Below are the code and all the weights of a small trained network. Each question names an input and a class and asks about switching units off, where a switched-off unit gives its printed mean instead of its output.

import numpy as np


def w(rows, s, z=0):
    codes = np.array(rows[::2]) - 128.0
    scale = np.full(codes.shape[1], s)
    scale[-1] = z or s
    return codes * scale


def norm(h):
    return h / np.sqrt((h * h).mean(-1, keepdims=True) + 1e-5)


def f(y):
    return y / 2 * (1 + np.tanh(0.7978845608 * (y + 0.044715 * y**3)))


def log_softmax(a):
    a = a - a.max(-1, keepdims=True)
    return a - np.log(np.exp(a).sum(-1, keepdims=True))


def net(x, mask):
    res = np.array(x, float).reshape(1, 7) / 4 @ E
    u = 0
    for l in range(3):
        y = f(norm(res) @ A[l][:, :-1].T + A[l][:, -1])
        res = res + np.where(mask[u : u + 7], y, B[l][:, -1]) @ B[l][:, :-1]
        u += 7
    return log_softmax(norm(res)[-1] @ U[:, :-1].T + U[:, -1])


A, B = {}, {}
E = w([
[108,2,122,139],'x0',
[128,128,127,129],'x1',
[224,126,52,232],'x2',
[129,128,128,126],'x3',
[38,141,18,138],'x4',
[127,127,127,129],'x5',
[125,126,130,128],'x6',
],0.0091)
A[0] = w([
[107,2,133,110,85],'L0N1',
[185,112,65,209,2],'L0N2',
[123,61,194,94,63],'L0N3',
[120,154,214,35,78],'L0N4',
[144,132,34,93,66],'L0N5',
[54,100,125,125,22],'L0N6',
[114,128,161,253,117],'L0N7',
],0.0064,0.0048)
B[0] = w([
[203,163,60,2,231],'L0N1',
[160,143,159,188,144],'L0N2',
[148,217,171,116,168],'L0N3',
[92,102,187,136,252],'L0N4',
[78,172,143,221,114],'L0N5',
[161,205,188,214,79],'L0N6',
[128,98,173,126,159],'L0N7',
],0.0072,0.0015)
A[1] = w([
[205,81,79,146,43],'L1N1',
[102,139,132,159,3],'L1N2',
[97,7,141,122,120],'L1N3',
[113,36,127,137,117],'L1N4',
[163,154,124,76,26],'L1N5',
[131,243,144,96,97],'L1N6',
[96,199,161,170,105],'L1N7',
],0.013,0.0032)
B[1] = w([
[123,244,165,164,215],'L1N1',
[119,96,122,127,104],'L1N2',
[255,215,27,45,240],'L1N3',
[160,240,136,97,193],'L1N4',
[176,91,123,98,133],'L1N5',
[222,135,23,55,255],'L1N6',
[202,108,88,61,186],'L1N7',
],0.0093,0.0044)
A[2] = w([
[45,128,103,83,162],'L2N1',
[160,142,92,231,39],'L2N2',
[131,141,116,27,162],'L2N3',
[50,193,40,131,108],'L2N4',
[218,161,201,112,239],'L2N5',
[36,87,169,2,4],'L2N6',
[132,146,113,238,208],'L2N7',
],0.013,0.003)
B[2] = w([
[128,129,200,134,160],'L2N1',
[125,188,166,122,169],'L2N2',
[181,152,106,217,241],'L2N3',
[77,4,167,93,203],'L2N4',
[10,50,96,114,255],'L2N5',
[164,200,133,179,184],'L2N6',
[143,146,195,101,173],'L2N7',
],0.014,0.01)
U = w([
[126,217,240,185,88],'0',
[113,93,152,137,248],'1',
[181,110,82,38,72],'2',
[46,6,184,125,84],'3',
],0.014,0.011)

Each question gives the input, the list of numbers given to net, and the class t.
The units are the neurons (one row each of A and B). Each row of codes is followed by its name. A weight is (code - 128) times the scale printed after its matrix; where a second scale follows, it is the last column's (A, B and U).
mask holds one flag per neuron, layer by layer. A switched-off neuron (its flag False) gives its mean, the last column of its row in B, instead of its output. The means were averaged over made-up inputs and are rounded, as every weight is.
A unit's drop is (log p(t) with every unit on - log p(t) with that unit switched off) / (log p(t) with every unit on - log p(t) with every unit switched off).
The circuit of an input: a set's keep is (log p(t) with only the set's units on - log p(t) with every unit switched off) / (log p(t) with every unit on - log p(t) with every unit switched off). Starting from the 12 units with the biggest drops (on a tie, the unit counted first), units are removed one at a time, each time the one whose removal leaves the highest keep (on an exact tie, the one counted first), for as long as the keep stays at least 0.8.
circuit, biggest first: the units of the circuit, biggest drop first
unit that matters most: the unit with the biggest drop
top k neurons: the k neurons with the biggest drops, biggest first
top k neurons in layer l: the k neurons of layer l with the biggest drops, biggest first
drop when u is switched off: that unit's drop, to one decimal
input [-5,-2,-3,-4,-2,-3,-2], class 2: top 2 neurons in layer 1 : [L1N6; L1N7]
input [7,5,-3,0,-4,-4,2], class 2: unit that matters most : L1N3
input [7,-4,-2,-3,6,0,-2], class 2: top 3 neurons : [L1N3; L2N5; L1N4]
input [8,-6,-4,3,6,1,2], class 2: top 2 neurons : [L1N3; L2N5]
input [-5,-5,-8,-4,8,2,-3], class 0: top 4 neurons : [L2N6; L2N5; L2N1; L2N3]
input [6,4,-8,2,-8,3,-7], class 0: top 3 neurons : [L2N6; L2N4; L1N6]
input [-3,-8,6,-2,5,-7,-1], class 0: top 3 neurons in layer 2 : [L2N5; L2N2; L2N7]
input [-4,1,-5,5,-6,-2,-1], class 3: top 2 neurons in layer 1 : [L1N3; L1N5]
input [-2,-4,-5,-3,-7,0,5], class 3: top 2 neurons : [L2N5; L2N2]
input [4,0,7,2,-7,-4,-4], class 0: top 3 neurons : [L1N1; L2N4; L2N2]
input [5,4,-7,-4,-6,-7,-3], class 0: top 3 neurons : [L2N6; L2N4; L1N6]
input [0,4,5,3,-8,4,-7], class 3: top 2 neurons : [L2N5; L2N3]
input [-4,-6,-1,-1,5,0,-1], class 3: top 3 neurons in layer 0 : [L0N3; L0N1; L0N2]
input [-5,-8,6,-2,8,-5,-2], class 3: top 3 neurons : [L2N4; L1N3; L2N3]
input [-4,4,-7,-1,4,-7,-5], class 0: top 4 neurons : [L2N6; L2N5; L1N3; L2N1]
input [7,2,3,3,2,-5,4], class 2: circuit, biggest first : [L1N3]
input [-6,6,-4,3,-4,-3,-3], class 2: top 3 neurons : [L1N6; L2N4; L1N7]
input [-2,7,5,3,4,4,-1], class 0: top 2 neurons in layer 2 : [L2N5; L2N2]
input [-2,7,5,1,-7,-8,1], class 3: top 3 neurons in layer 2 : [L2N5; L2N3; L2N6]
input [5,-7,5,3,-8,1,-1], class 3: top neuron in layer 1 : [L1N6]
input [1,-8,4,3,-8,3,-3], class 3: drop when L2N5 is switched off : 0.9
input [7,0,-2,-4,-2,2,3], class 2: drop when L1N3 is switched off : 0.4
